Below are the code and all the weights of a small trained network. Each question names an input and a class and asks about switching units off, where a switched-off unit gives its printed mean instead of its output.

import numpy as np


def w(rows, s, z=0):
    codes = np.array(rows[::2]) - 128.0
    scale = np.full(codes.shape[1], s)
    scale[-1] = z or s
    return codes * scale


def norm(h):
    return h / np.sqrt((h * h).mean(-1, keepdims=True) + 1e-5)


def f(y):
    return np.maximum(y, 0)


def log_softmax(a):
    a = a - a.max(-1, keepdims=True)
    return a - np.log(np.exp(a).sum(-1, keepdims=True))


def net(x, mask):
    res = np.array(x, float).reshape(1, 7) / 4 @ E
    u = 0
    for l in range(3):
        y = f(norm(res) @ A[l][:, :-1].T + A[l][:, -1])
        res = res + np.where(mask[u : u + 8], y, B[l][:, -1]) @ B[l][:, :-1]
        u += 8
    return log_softmax(norm(res)[-1] @ U[:, :-1].T + U[:, -1])


A, B = {}, {}
E = w([
[168,83,249,132,190,74,130],'x0',
[126,127,130,127,129,130,127],'x1',
[125,38,132,226,64,160,123],'x2',
[129,128,129,128,129,129,127],'x3',
[131,128,127,128,127,128,126],'x4',
[95,161,89,210,201,52,97],'x5',
[128,128,129,127,128,126,126],'x6',
],0.012)
A[0] = w([
[168,150,195,196,179,74,136,97],'L0N0',
[142,140,186,41,180,95,121,56],'L0N1',
[84,181,99,202,161,98,99,86],'L0N2',
[135,198,88,96,254,120,79,2],'L0N3',
[47,217,15,163,85,203,114,186],'L0N4',
[174,97,100,59,71,196,178,118],'L0N5',
[76,218,79,11,182,121,177,164],'L0N6',
[91,169,36,91,112,178,121,125],'L0N7',
],0.009,0.0059)
B[0] = w([
[31,118,127,144,155,139,104,202],'L0N0',
[129,119,58,119,186,204,220,196],'L0N1',
[238,75,121,118,99,101,150,180],'L0N2',
[107,229,180,116,90,27,156,185],'L0N3',
[215,58,17,128,105,112,182,255],'L0N4',
[20,140,155,149,149,207,97,222],'L0N5',
[152,169,163,77,133,90,2,251],'L0N6',
[75,180,174,76,91,103,58,207],'L0N7',
],0.0089,0.009)
A[1] = w([
[154,134,116,16,137,156,185,1],'L1N0',
[206,112,156,101,112,67,152,78],'L1N1',
[179,112,188,28,74,221,156,103],'L1N2',
[101,129,211,164,146,89,151,131],'L1N3',
[128,63,214,78,147,193,179,75],'L1N4',
[152,161,154,62,202,78,208,80],'L1N5',
[185,217,143,25,194,116,111,50],'L1N6',
[154,181,145,5,131,140,158,78],'L1N7',
],0.011,0.0074)
B[1] = w([
[231,141,83,19,218,227,134,160],'L1N0',
[162,187,79,131,88,162,63,149],'L1N1',
[100,179,93,180,152,26,135,247],'L1N2',
[63,185,208,119,119,137,161,206],'L1N3',
[246,78,121,107,146,150,136,217],'L1N4',
[75,207,54,108,153,160,183,212],'L1N5',
[127,11,122,196,57,165,198,254],'L1N6',
[150,86,109,186,193,159,78,229],'L1N7',
],0.011,0.0078)
A[2] = w([
[135,88,221,120,144,107,143,66],'L2N0',
[116,122,134,78,62,213,90,99],'L2N1',
[79,97,126,87,60,144,182,25],'L2N2',
[174,79,251,170,157,73,85,33],'L2N3',
[201,73,212,95,68,95,156,2],'L2N4',
[101,97,63,84,59,158,170,100],'L2N5',
[96,81,151,64,61,212,194,102],'L2N6',
[169,102,118,57,81,176,51,137],'L2N7',
],0.012,0.0082)
B[2] = w([
[162,117,26,130,85,83,139,186],'L2N0',
[88,110,196,146,141,122,60,209],'L2N1',
[233,185,192,191,128,135,79,149],'L2N2',
[60,62,157,84,79,138,122,207],'L2N3',
[222,212,156,12,53,39,231,158],'L2N4',
[162,135,191,209,181,132,158,236],'L2N5',
[251,197,167,85,92,138,84,193],'L2N6',
[58,146,172,88,138,137,148,254],'L2N7',
],0.015,0.0061)
U = w([
[7,162,216,18,182,220,14,91],'0',
[233,183,247,228,95,221,38,113],'1',
[231,111,114,64,234,249,206,254],'2',
[231,85,205,29,7,66,228,34],'3',
[187,238,33,36,81,21,43,120],'4',
[204,20,25,231,77,129,200,161],'5',
[25,241,192,134,235,64,249,66],'6',
[11,15,211,182,82,46,165,154],'7',
],0.02,0.0039)

Each question gives the input, the list of numbers given to net, and the class t.
The units are the neurons (one row each of A and B). Each row of codes is followed by its name. A weight is (code - 128) times the scale printed after its matrix; where a second scale follows, it is the last column's (A, B and U).
mask holds one flag per neuron, layer by layer. A switched-off neuron (its flag False) gives its mean, the last column of its row in B, instead of its output. The means were averaged over made-up inputs and are rounded, as every weight is.
A unit's drop is (log p(t) with every unit on - log p(t) with that unit switched off) / (log p(t) with every unit on - log p(t) with every unit switched off).
The circuit of an input: a set's keep is (log p(t) with only the set's units on - log p(t) with every unit switched off) / (log p(t) with every unit on - log p(t) with every unit switched off). Starting from the 12 units with the biggest drops (on a tie, the unit counted first), units are removed one at a time, each time the one whose removal leaves the highest keep (on an exact tie, the one counted first), for as long as the keep stays at least 0.8.
units of the circuit, in order: the units of the circuit, biggest drop first
top k neurons: the k neurons with the biggest drops, biggest first
top k neurons in layer l: the k neurons of layer l with the biggest drops, biggest first
drop when u is switched off: that unit's drop, to one decimal
input [7,0,7,-4,4,0,-3], class 3: units of the circuit, in order : [L2N4]
input [-8,7,2,-3,-2,0,-1], class 1: top 4 neurons : [L1N2, L2N5, L0N7, L0N4]
input [8,-6,-2,-2,-5,0,-1], class 2: top 3 neurons : [L1N2, L1N4, L0N1]
input [-7,-5,0,4,6,-6,2], class 0: top 2 neurons : [L1N6, L0N7]
input [0,-8,3,-3,-8,-4,0], class 1: top 2 neurons in layer 0 : [L0N5, L0N6]
input [-6,6,1,-2,4,-5,-6], class 1: top 2 neurons in layer 0 : [L0N4, L0N6]
input [2,-6,7,-8,2,0,7], class 3: top 2 neurons in layer 0 : [L0N6, L0N5]
input [-6,-3,1,-6,-7,-4,4], class 1: top 2 neurons : [L0N4, L2N5]
input [0,-7,2,3,-3,-5,-6], class 1: top 2 neurons : [L0N5, L0N6]
input [-2,0,1,7,8,-4,2], class 1: top 2 neurons : [L0N6, L0N5]
input [0,-3,-4,6,-5,0,-4], class 0: top 4 neurons : [L0N6, L1N2, L1N7, L0N4]
input [8,2,-7,1,3,0,-4], class 2: top 2 neurons in layer 1 : [L1N2, L1N6]
input [1,2,2,-8,-3,7,-3], class 7: top 2 neurons : [L0N4, L1N5]
input [0,0,-7,7,-5,7,7], class 4: units of the circuit, in order : [L0N6]
input [7,7,-1,7,7,0,-7], class 2: top 4 neurons : [L1N4, L1N2, L0N1, L0N3]
input [-7,6,2,6,-7,0,7], class 1: top 4 neurons : [L1N2, L0N7, L2N5, L0N4]
input [6,-4,-7,-2,-4,-1,-7], class 2: top 2 neurons : [L0N1, L1N6]
input [-2,4,3,6,-3,-4,4], class 1: top 2 neurons in layer 0 : [L0N6, L0N5]
input [2,-4,-4,5,5,-3,2], class 2: top 2 neurons : [L0N1, L1N0]
input [-4,1,-7,6,5,-5,8], class 0: top neuron in layer 0 : [L0N6]
input [4,6,-6,3,-6,-1,-4], class 2: top 2 neurons : [L0N1, L1N6]
input [-4,-7,-2,6,-4,-1,7], class 0: drop when L1N1 is switched off : 0.0
input [4,6,-5,-2,-6,-1,4], class 2: drop when L0N1 is switched off : 0.7
input [-1,6,-2,4,-2,-8,5], class 0: drop when L0N5 is switched off : 1.4
